In the rows, 128 means zero.
Each row of numbers belongs to one of the elements below and depends on some of the facts about them. Some rows are named. Which element is each other row?

Facts:
basar ω:nanor ψ:logroflen κ:raplor φ:a
bife ω:difak ψ:puflok φ:c Π:skasel
bostuk ω:drales ψ:siklok κ:gekedim φ:d Π:dedus
brastegron ψ:siklok κ:brofur φ:d Π:doto
brebas ψ:lastak κ:pafor φ:a Π:megos
britrim ω:skulum ψ:sudim κ:mepli φ:a
brofur ω:vipla ψ:plukuflol φ:d Π:gradetek
bruker ω:povul ψ:skagus κ:gitotrar φ:b Π:klaplil
bruzogro ψ:skekim φ:a Π:dinik
dagruk ω:fikan ψ:stesko κ:brebas φ:b Π:vatul
daker ω:moratu ψ:gobam κ:mivas φ:b Π:lekla
damis ω:supi ψ:ditir κ:triplir φ:a
dedin ψ:stipel κ:kolegrem φ:a Π:grike
dedus φ:b Π:gobam
difak ω:teniror ψ:puflok κ:tikan φ:a Π:klavegrun
difli ω:dinik ψ:stipel κ:pliskos φ:c
dinik ω:dedin ψ:stipel κ:bife φ:c Π:tikan
ditir κ:gobam φ:c
doto ω:giler ψ:pumaskun κ:kaze φ:c Π:naru
drales ω:gekedim ψ:siklok φ:c
dramapal ω:rigrema ψ:gradetek φ:b Π:zekin
dredram ψ:potu κ:skastuvur φ:b
drilir ω:klaplil ψ:potu κ:klivus φ:a Π:klebe
driskul ψ:dedus κ:stesko φ:b
drizer ω:kistal ψ:soklol κ:klaplil φ:b
druvek ω:muplil ψ:grikin φ:a Π:zosil
duri ω:brebas ψ:lastak φ:d Π:pliskos
fadugrak φ:d Π:klaplon
falure ω:sesatur ψ:siklok κ:lukur φ:a
fikan ω:naru ψ:stesko κ:bostuk φ:a
flazedas ω:kaze ψ:fadugrak κ:leflik φ:b
flesta ω:laplin ψ:dedus φ:c Π:daker
fliplutak ψ:fadugrak κ:sudim φ:d Π:sudim
fluko ω:vamo ψ:soklol φ:a
fodin ω:paflu ψ:klaplon φ:c Π:stesko
fudar ψ:sudim κ:skekim φ:a Π:laplin
funubir ω:lekla ψ:suni φ:b
fuvo ψ:puflok κ:grufla φ:a
gekedim ω:klalan ψ:siklok κ:fodin φ:a Π:fliplutak
gezuk ω:nuskor ψ:leflik φ:a
gibriflon ω:zivo ψ:logroflen φ:c
giler ψ:pumaskun κ:tibe φ:b Π:zisi
gitotrar ω:sasis ψ:guva κ:britrim φ:d
gobam κ:stipel φ:a Π:pokla
goplo ω:trukon ψ:leflik κ:trome φ:a
gradetek κ:skulum φ:a Π:vuklon
gratrik ω:grufla ψ:podrel κ:miviner φ:a Π:druvek
grike ω:vabren ψ:trome κ:logroflen φ:a Π:tapek
grikin φ:d Π:giler
grogo ω:gitotrar ψ:guva φ:c Π:sesatur
grufla ψ:podrel κ:gruli φ:a
gruli ω:skostek ψ:skekim κ:kegrur φ:c Π:soklol
grutol ω:mobam ψ:plukuflol κ:lelepu φ:a
gubram ω:flazedas ψ:fadugrak φ:a Π:bife
gudin ω:sorol ψ:podrel κ:fudar φ:c
gudram ω:druvek ψ:grikin κ:nuter φ:a
guva κ:potu φ:a Π:plukuflol
kaze ω:fliplutak ψ:fadugrak κ:tridul φ:a
kazul ω:klebe ψ:stipel κ:vamo φ:c Π:dramapal
kegrur ω:netris ψ:grikin κ:korolon φ:a Π:drilir
kestak ω:korolon ψ:logroflen φ:c Π:reso
kistal ω:fluko ψ:soklol κ:teskur φ:c
klalan ω:falure ψ:siklok κ:siklok φ:b Π:rigrema
klaplil ω:mura ψ:potu κ:laplin φ:a Π:klalan
klaplon κ:tepul φ:c Π:lastak
klapu ω:zekin ψ:pumaskun κ:reso φ:d Π:skekim
klavegrun ω:bruzogro ψ:skekim κ:vuklon φ:b Π:grogo
klebe ω:pasto ψ:stipel κ:lokil φ:b
klegon ψ:stesko κ:skostek φ:b
klegur ω:stifi ψ:plukuflol κ:gudram φ:c
klesar ω:kegrur ψ:grikin κ:naru φ:a
klivus ω:megos ψ:puflok κ:zomiflan φ:a
klozak ω:laflol ψ:trome κ:sesatur φ:a Π:grikin
kolegrem ω:kovuskir ψ:potu κ:dagruk φ:d Π:siklok
korolon ω:labreplar ψ:logroflen κ:duri φ:a Π:stopla
kovuskir ω:drilir ψ:potu κ:zikeba φ:a Π:vipla
labreplar ω:gibriflon ψ:logroflen κ:sorol φ:c
laflol ψ:trome φ:c
laplin ω:driskul ψ:dedus κ:plabol φ:a Π:tralis
lasta ω:tepul ψ:sudim κ:tralis φ:c Π:lelepu
lastak κ:lekla φ:c Π:tosi
leflik φ:a
lekla ω:zisi ψ:suni κ:guva φ:a Π:plubrir
lekom ω:klavegrun ψ:skekim κ:difli φ:c
lelepu ω:rutrom ψ:podrel κ:gibriflon φ:d Π:topur
lizul ψ:ditir φ:a
logroflen κ:tesku φ:b
lokil ω:grike ψ:trome φ:a
lukur ω:miviner ψ:ditir κ:vatul φ:a
megos ω:zubi ψ:puflok κ:stestak φ:a Π:skelo
mepli ψ:klaplon κ:zisi φ:d
mivas ω:tralis ψ:soklol κ:skozal φ:b
miviner ω:zosil ψ:ditir κ:flesta φ:a Π:duri
mobam ψ:plukuflol κ:doto φ:c Π:miviner
moratu ω:tosi ψ:gobam κ:skelo φ:a
mugrak ω:klapu ψ:pumaskun φ:c Π:plisun
muplil ψ:grikin κ:drizer φ:a
mura ω:dredram ψ:potu κ:flazedas φ:b Π:kegrur
nanor ω:kestak ψ:logroflen φ:c
naru ω:tapek ψ:stesko κ:driskul φ:a Π:brebas
netris ω:gudram ψ:grikin κ:soklol φ:a Π:stestak
nuskor ω:goplo ψ:leflik κ:plisun φ:c
nuter ω:grutol ψ:plukuflol κ:supi φ:a Π:mura
paflu ω:mepli ψ:klaplon φ:a
pafor ψ:gradetek φ:a
pastire ω:skasel ψ:ditir κ:rutrom φ:a Π:tibe
pasto ω:stestak ψ:stipel κ:goplo φ:d
plabol ω:daker ψ:gobam κ:lasta φ:d
plagul ω:flesta ψ:dedus φ:c
pleklak ω:bife ψ:puflok φ:a
pliskos ψ:guva κ:ditir φ:b Π:klozak
plisun ω:tesku ψ:stipel φ:d Π:gruli
plora ω:tikan ψ:soklol φ:c
plubrir ω:pokla ψ:stesko κ:steplel φ:b Π:bruzogro
plukuflol φ:a Π:gratrik
podrel κ:pleklak φ:a
pokla ω:klegon ψ:stesko κ:megos φ:c Π:stifi
postano ω:stopla ψ:puflok φ:a Π:teniror
potu κ:rigrema φ:d
povul ψ:skagus φ:c Π:dedin
puflok φ:a
pumaskun φ:b
raplor ω:gezuk ψ:leflik κ:lastak φ:d
reso ω:lasta ψ:sudim κ:skagus φ:d Π:vamo
rigrema ω:vedak ψ:gradetek κ:kovuskir φ:c Π:stipel
rutrom ω:gudin ψ:podrel κ:teniror φ:a
sasis ω:pliskos ψ:guva κ:pokla φ:c
sesatur ω:tapli ψ:siklok κ:damis φ:a
siklok κ:difak φ:a Π:flesta
sipotro ω:fudar ψ:sudim κ:pasto φ:c
skagus κ:vabren φ:c Π:zomiflan
skasel ω:damis ψ:ditir κ:stagrebrum φ:a Π:trome
skastuvur ω:lokil ψ:trome κ:giler φ:b Π:kovuskir
skazel ω:fodin ψ:klaplon κ:tosi φ:a
skekim κ:dedus φ:c Π:lasta
skelo ω:raplor ψ:leflik κ:podrel φ:a Π:tesku
skostek ω:zunis ψ:skekim κ:pumaskun φ:a
skozal ψ:leflik κ:paflu φ:a
skufen ω:plagul ψ:dedus κ:daker φ:b
skulum ω:tibe ψ:sudim κ:klapu φ:c
soklol φ:a Π:kolegrem
sorol ω:zikeba ψ:podrel κ:zubi φ:c
stagrebrum ω:mugrak ψ:pumaskun φ:a
steplel ω:britrim ψ:sudim κ:bruzogro φ:c
stesko κ:sasis φ:c
stestak ω:plisun ψ:stipel κ:grogo φ:c Π:bostuk
stifi ω:nuter ψ:plukuflol κ:grikin φ:b Π:kazul
stipel κ:labreplar φ:b Π:tapli
stopla ω:klivus ψ:puflok φ:a Π:mobam
sudim κ:skufen φ:c
suni κ:dedin φ:a
supi ω:lukur ψ:ditir κ:klavegrun φ:b Π:netris
tapek ω:plubrir ψ:stesko κ:suni φ:d Π:difak
tapli ω:brastegron ψ:siklok φ:b Π:kestak
teniror ω:fuvo ψ:puflok φ:c Π:guva
tepul ω:toli ψ:sudim κ:mobam φ:a
tesku ω:vuklon ψ:stipel κ:klebe φ:d Π:dagruk
teskur ψ:soklol κ:vedak φ:b
tibe ω:sipotro ψ:sudim κ:stifi φ:a Π:brastegron
tikan ω:mivas ψ:soklol φ:d Π:korolon
toli ω:steplel ψ:sudim κ:druvek φ:a
topur ω:postano ψ:puflok κ:klegur φ:b Π:supi
tosi ψ:gobam φ:a Π:pastire
tralis ω:drizer ψ:soklol κ:vata φ:a Π:gekedim
tridul ω:vatul ψ:pumaskun κ:tapek φ:a
triplir ω:pafor ψ:gradetek κ:klaplon φ:a
trome φ:a
trukon ω:skozal ψ:leflik κ:mugrak φ:a
vabren ω:klozak ψ:trome κ:trukon φ:b
vamo ω:teskur ψ:soklol κ:plukuflol φ:b Π:klapu
vata ω:zomiflan ψ:skekim κ:nanor φ:c
vatul ω:stagrebrum ψ:pumaskun κ:zumastek φ:d Π:skastuvur
vedak ω:triplir ψ:gradetek κ:kazul φ:a
vipla ω:klegur ψ:plukuflol φ:b Π:fudar
vuklon ω:difli ψ:stipel κ:brastegron φ:a Π:britrim
zekin ω:doto ψ:pumaskun κ:plubrir φ:a Π:fadugrak
zikeba ω:gratrik ψ:podrel κ:dredram φ:a
zisi ψ:suni φ:a Π:skagus
zivo ψ:logroflen φ:b
zomiflan ω:gruli ψ:skekim κ:fikan φ:b Π:nuter
zosil ω:lizul ψ:ditir κ:skasel φ:d Π:mugrak
zubi ω:pleklak ψ:puflok κ:topur φ:d
zumastek ω:skastuvur ψ:trome κ:skazel φ:a
zunis ω:lekom ψ:skekim φ:a

Named rows:
[170 113 109 123 112 121 132 131 128 104  98 115 138  91 154 118 124 129
 141 137 119 132 109 119 128  91 114] -> steplel
[112 106 160 101 101 118 154 142 130 144 127 137 107 149 139 133 114 126
 126  94 147 117 137 113 128 166 146] -> tepul
[126 145  77 153 114 126  89  92 141 149 173 120  99 169 118 130 197 121
  91 138 150 123 102  82 136 167 135] -> pumaskun
[119 163 113 158 113 149 163 190  65  81 132 134 177  63  97 132  99 131
 160 125 167 141  95 136 119  95 102] -> klapu
[129 128 118 117 146 118 123 112 110 148 164 111 118 134 131 128 119 126
 121 109 132 134 140 128 132 146 128] -> paflu
[125 117 134 128 116 118 137 117 123 104 117 124 133 101 136 122 128 136
 137 128 116 114 110 116 122 125 133] -> lekom
[117  93 161  88 147  81 139 163 122 162 133 124 101 157 161 115 163 125
 103 113 116 123 185 182 133 152 166] -> brebas
[125 147  85 152 113 130 125 134  27  89 190  88 160 110 117 132 108 136
 160 109 161 125  81 115 119 157 110] -> kestak
[140 153 188 180 155 199  89 158 134 131  91  99 175 137 110 126 117 129
 141 125 110 137 198 185 125  61  91] -> zubi
[148 126 136 115 138 137 146 154 134 132  83 146 142 111 126 126 110 119
 138 130 125 138 135 136 133  95 123] -> vedak
[111 136 153 117 129 123 148 112 135 124 117 151 129 124 116 126 114 128
 126 123 130 126 127 130 127 120 137] -> grutol
[128  98 140  91 125  96 127 145 133 164 104 127 116 130 166 112 142 128
 114 126 108 126 171 155 128 111 149] -> tralis
[100 158 133 151  82 128 166 139  61 102 154 117 175  60 107 120 104 140
 156 117 168 118  80 121 117 125 119] -> vamo
[ 98 143 119 122 134 105 133 108 136 128 138 134 144  77 129 131  99 141
 123 159 118 138  81 134 123 133 132] -> dredram
[ 96 118 162 108  94 114 136 113 106 133 123 144 126 110 122 112 121 131
 126 116 126 113 119 109 116 114 141] -> vuklon
[121 138 150 132 128 125 145 130 131 115 118 142 134 114 129 125 118 134
 133 137 122 138 115 125 127 134 135] -> driskul
[ 83 100 174  90 133  66 155  97 131 151 112 157  89 128 163 102 156 132
 105 138 108 117 155 157 134 128 168] -> fudar
[126 156  77 134 120 128  88 102 210 162 102 147 147 116  93 141 155 120
  99 177 133 139  93  87 132 114 111] -> guva

Name these rows:
No name comes twice in this set of rows, the named rows included.
[114 144 135 144 100 131 156 148  80 103 142 133 156  96 107 132 101 136
 137 115 150 126 101 116 121 147 130]	klalan
[143  98 155 122 100 157 119  75 214 128  82 104 108 111 149 138 112 133
 135 111 124 111 118  85 126 148 107]	mobam
[132 153  77 181  70 147 120 186 100  87 141 120 179 107  85 138 178 125
 118 135 184 117  55  80 124 128  97]	skekim
[108 121 125 107 182  63 148 138 140 136 137 166  92 157 153 126 141 136
 109 168  92 142 130 188 144 155 178]	skastuvur
[146 114 133 102 148 103 160 196 108 131 114 149 132 142 147 119 145 123
 125 119 119 141 161 187 134 113 156]	pastire
[103 109 135  90 138  67 147 129 118 154 117 135 131  89 159 106 145 135
 119 146 111 122 131 175 128 112 152]	tibe
[136 128  96 133 149 106 147 162  48 115 180 106 125 137 142 126 144 131
 132 106 141 142 129 162 129 155 144]	dramapal
[150 143  66 155 140 109 102 159 125 125 145 138 118 152 123 127 227 113
 102 158 160 139 132 145 146 129 131]	fadugrak
[137 121 116 115 170  93 150 139  81 135 170 128 119 150 156 117 159 124
 128 124 124 139 177 190 144 132 151]	tosi
[130 153 142 202 166 188  61 101 185 187 172  72 163 215  94 161 172 124
 100 127 152 132 207 175 146 151  87]	puflok
[120 143 166 167 187 163 111  76 144 164 171  88 168 167 125 142 111 134
 139 113 129 135 209 190 142 131 105]	pleklak
[117 104 147 101 160  72 145 147 123 125  96 170  77 144 157 113 165 124
 114 151  96 120 142 181 139 136 174]	tesku
[131 138 158 134 125 149 164 155 105 105 104 168 122 142  99 115 117 115
 129 126 116 124 149 123 123  78 147]	gudram

The same elements again, as new rows of numbers:
Some rows with their names:
[114 100 139 122 147 140  88 118 163 163 141 126 116 137 100 111  99 137
 128 138 151 113 130 137  94 142 153  93 135  95 160 100 121  73] -> klalan
[150  85 149 104 165 151  83  76 140 157 159 147 101 150  55  50 112 125
 122 129 116  84 121 108 107 154 118  79  94 112 147 108 131  74] -> gekedim
[145  98 149 132 160 148 105  43 154 159 151 151 109 141 119  85  92 119
 111 136 137  94 125 115 117 177 110 112 122 124 136  93 126  78] -> drales
[146  98 149 133 158 151 104  41 153 161 149 152 109 140 118  81  91 120
 109 136 139  92 123 114 118 177 112 111 123 123 140  92 129  78] -> plora
[170  86 154  96 154 152  75  76 141 155 163 147  96 151  37  55 122 117
 124 133 113  82 119 113 101 157 124  70  87 128 153 103 134  74] -> naru
[119  87 143 111 164 145  86  81 148 171 147 139 109 139  83  74 100 134
 119 126 134  95 122 115 107 152 133  80 119  95 154 106 120  74] -> zumastek
[127  81 140 166 187 172 123  50 177 166 139 143 129 178 123  72  91 140
 125  67 133  76  92  93 130 142 112 129 123  97 113  84  81  72] -> zisi
[119  81 124 150 181 154 100  99 171 152 138 134 107 176 104  79  90 168
 122  35 136  96  98 100 117  97 128 114  98  67 120 111  85  71] -> giler
[117 111 138 140 165 168  84  98 148 187 166 174 108 118  84  84 128 188
 122 140  97  91 145 125 104 143 121  86 127  89 140 119 136 108] -> suni
[119 103 160 101 182 142  89  97 158 158 152 132 117 143  85  71 105 123
 134 140 152 100 129 104 108 152 119  91 116  99 167 107 112  79] -> gudram
[143 137 150 167 165 181 102  76 142 187 165 167  96 123 114  96 114 171
 123 134 115 100 159  91 115 157 109 111 129 136 130 108 136  99] -> leflik
[114  82 135 117 166 147  87  91 154 165 151 146 112 141  82  72 104 130
 120 138 115  93 117 134 103 158 130  87 118  82 142 105 125  82] -> triplir
[121 109 120 137 191 120 112  75 115 154 155 147  88 116 138  52  53 106
 103 177 146 116 155 107 114 201 105 113 125 103 118 114 170  79] -> plisun
[187  95 151 102 164 140  76  81 140 133 166 156  89 153  47  38 118 126
 118 128 126  82 111 121  98 140 111  79  77 126 148 108 149  81] -> tesku
[ 89  89 124  94 186 113  91  74 119 163 156 146  91 108 117  53  66 124
 101 167 138 116 153 109 114 188 109  95 115  68 143 138 154  78] -> gruli
[119  93 142 113 167 147  87  90 152 166 148 137 105 142  88  77  99 129
 121 128 129 101 126 117 104 150 126  87 115  96 149 108 122  78] -> skostek
[144 106 144 132 165 149 105  56 160 148 152 146 101 146 123  90  95 114
 114 139 128 103 127 119 114 175 100 116 113 120 127  96 123  81] -> laflol
[145 106 161 100 129 146  74  69 169 163 139 143 109 134  86  96 113 128
 109 144 144 101 118 148  95 147 131  74 123 118 183  95 134  81] -> kazul

Which element is each row?
No name comes twice in this set of rows, the named rows included.
[108  76 132 139 200 148 109  94 170 153 147 136 131 168 100  62  91 162
 137  70 157  82 101  92 121 116 126 119 113  62 140 109  86  75]	pliskos
[119  99 133 126 173 154  93 112 165 153 143 143 103 146  91  63 104 133
 120 147 105 104 118 148  95 145 113  88 108  77 133 106 137  91]	dedin
[127  93 135 120 169 138  88 115 151 149 153 132 104 148  86  81  98 133
 130 129 137 107 127 122  99 144 134  98 110  93 142 109 123  74]	klegon
[ 93  81 127 129 196 146 103  80 152 168 145 141 112 150 108  57  81 148
 118  94 135  97 118  98 122 142 116 102 113  61 130 119 107  80]	korolon
[116  85 139 117 166 150  88  89 153 167 147 145 112 140  83  72 102 136
 121 136 121  95 120 128 106 154 129  84 119  86 145 105 126  81]	damis
[114 101 128 123 181 124 110  51 121 160 158 149  87 112 138  64  58 101
 103 180 137 114 158 104 119 214  99 114 123 102 121 118 157  77]	mugrak
[107  93 126 129 186 129 115  45 125 161 155 150  98 123 142  62  59 113
 105 154 135 107 146  99 125 206 101 122 124  93 118 117 143  77]	flesta
[127 102 144 116 178 138  91 119 153 144 156 130 109 146  86  77 101 133
 137 136 151 105 131 113 102 144 130 103 112  93 156 108 121  77]	klavegrun
[129  76 131 161 191 146 123  44 163 155 147 150 132 167 132  70  79 136
 117  72 152  74  94  95 132 148 112 133 128  92 112  89  92  73]	duri
[173  80 157  95 156 152  76  65 132 155 164 153  98 150  31  44 121 120
 124 129 112  75 118 106 104 158 124  73  87 128 153 104 135  71]	skelo
[146  89 137 145 161 148 109  71 144 156 150 136 114 150 103  83  88 114
 127 134 143  89 127 108 112 175 141 115 130 123 130  84 126  65]	funubir
[129  98 133 121 169 142  91 121 155 144 151 132 100 147  87  80  99 135
 129 129 133 109 128 125  98 140 129  98 105  91 142 109 126  77]	teskur

